Below are the code and all the weights of a small trained network. Each question names an input and a class and asks about switching units off, where a switched-off unit gives its printed mean instead of its output.

import numpy as np


def w(rows, s, z=0):
    codes = np.array(rows[::2]) - 128.0
    scale = np.full(codes.shape[1], s)
    scale[-1] = z or s
    return codes * scale


def norm(h):
    return h / np.sqrt((h * h).mean(-1, keepdims=True) + 1e-5)


def f(y):
    return y / 2 * (1 + np.tanh(0.7978845608 * (y + 0.044715 * y**3)))


def log_softmax(a):
    a = a - a.max(-1, keepdims=True)
    return a - np.log(np.exp(a).sum(-1, keepdims=True))


def net(x, mask):
    res = np.array(x, float).reshape(1, 8) / 4 @ E
    u = 0
    for l in range(3):
        y = f(norm(res) @ A[l][:, :-1].T + A[l][:, -1])
        res = res + np.where(mask[u : u + 3], y, B[l][:, -1]) @ B[l][:, :-1]
        u += 3
    return log_softmax(norm(res)[-1] @ U[:, :-1].T + U[:, -1])


A, B = {}, {}
E = w([
[127,131,137,131],'x0',
[125,127,120,129],'x1',
[129,129,126,128],'x2',
[128,125,121,129],'x3',
[129,130,133,128],'x4',
[37,125,174,43],'x5',
[68,246,152,162],'x6',
[207,180,46,42],'x7',
],0.011)
A[0] = w([
[153,193,150,249,3],'0.n1',
[109,199,101,130,125],'0.n2',
[40,171,170,188,5],'0.n3',
],0.018,0.004)
B[0] = w([
[38,102,6,157,231],'0.n1',
[137,104,227,151,209],'0.n2',
[72,245,111,42,253],'0.n3',
],0.016,0.0067)
A[1] = w([
[235,115,130,206,138],'1.n1',
[59,41,90,185,84],'1.n2',
[109,248,90,119,5],'1.n3',
],0.016,0.0031)
B[1] = w([
[169,221,97,181,228],'1.n1',
[183,140,245,161,238],'1.n2',
[162,34,209,207,253],'1.n3',
],0.011,0.0062)
A[2] = w([
[236,225,255,160,4],'2.n1',
[2,154,155,106,134],'2.n2',
[53,140,201,253,41],'2.n3',
],0.0093,0.0046)
B[2] = w([
[86,3,103,163,218],'2.n1',
[237,71,129,163,253],'2.n2',
[236,112,99,115,226],'2.n3',
],0.011,0.0056)
U = w([
[174,104,134,229,242],'0',
[143,71,212,89,251],'1',
[55,152,83,200,7],'2',
[90,191,189,100,124],'3',
[221,148,67,121,123],'4',
[150,81,95,5,24],'5',
],0.021,0.0032)

Each question gives the input, the list of numbers given to net, and the class t.
The units are the neurons (one row each of A and B). Each row of codes is followed by its name. A weight is (code - 128) times the scale printed after its matrix; where a second scale follows, it is the last column's (A, B and U).
mask holds one flag per neuron, layer by layer. A switched-off neuron (its flag False) gives its mean, the last column of its row in B, instead of its output. The means were averaged over made-up inputs and are rounded, as every weight is.
A unit's drop is (log p(t) with every unit on - log p(t) with that unit switched off) / (log p(t) with every unit on - log p(t) with every unit switched off).
The circuit of an input: a set's keep is (log p(t) with only the set's units on - log p(t) with every unit switched off) / (log p(t) with every unit on - log p(t) with every unit switched off). Starting from all 9 units, units are removed one at a time, each time the one whose removal leaves the highest keep (on an exact tie, the one counted first), for as long as the keep stays at least 0.8.
units of the circuit, in order: the units of the circuit, biggest drop first
top k neurons: the k neurons with the biggest drops, biggest first
top k neurons in layer l: the k neurons of layer l with the biggest drops, biggest first
drop when u is switched off: that unit's drop, to one decimal
input [-8,6,0,-8,-5,3,7,2], class 1: top neuron : (1.n3)
input [5,-8,4,0,5,1,-3,4], class 5: units of the circuit, in order : (1.n1, 2.n2, 1.n3, 0.n3)
input [8,3,-6,7,4,-1,7,2], class 0: top 4 neurons : (1.n3, 0.n2, 2.n2, 0.n1)
input [3,4,-7,-4,-7,1,6,1], class 1: top 3 neurons : (0.n2, 1.n3, 2.n2)
input [6,1,-8,-7,-2,-2,4,-2], class 2: top 2 neurons in layer 0 : (0.n1, 0.n3)
input [-5,-4,6,1,-7,-1,5,6], class 0: top 3 neurons : (0.n3, 2.n1, 1.n1)
input [-6,-2,8,-3,1,0,-3,1], class 4: top 4 neurons : (0.n3, 0.n1, 0.n2, 1.n2)
input [6,5,4,-5,-5,-2,1,0], class 2: top 2 neurons : (0.n1, 1.n3)
input [1,0,-7,2,-3,-2,1,-6], class 2: top 3 neurons : (0.n1, 0.n3, 0.n2)
input [-8,7,-1,-3,6,-6,3,8], class 0: top 2 neurons in layer 2 : (2.n1, 2.n3)
input [-8,1,0,7,1,3,3,3], class 1: top 2 neurons in layer 0 : (0.n1, 0.n2)
input [-3,5,-4,-7,4,-4,3,-8], class 2: top 2 neurons in layer 0 : (0.n1, 0.n3)
input [-7,3,6,-2,0,7,1,2], class 1: top 2 neurons : (2.n2, 2.n3)
input [-3,-4,-5,-4,4,3,4,-7], class 3: units of the circuit, in order : (0.n3)
input [0,5,8,4,-7,-1,1,-7], class 2: drop when 0.n2 is switched off : 0.2
input [-8,-1,-5,2,-1,-6,2,7], class 0: drop when 2.n3 is switched off : 0.1
input [4,-6,4,5,-2,-2,1,-6], class 2: drop when 0.n3 is switched off : 1.1
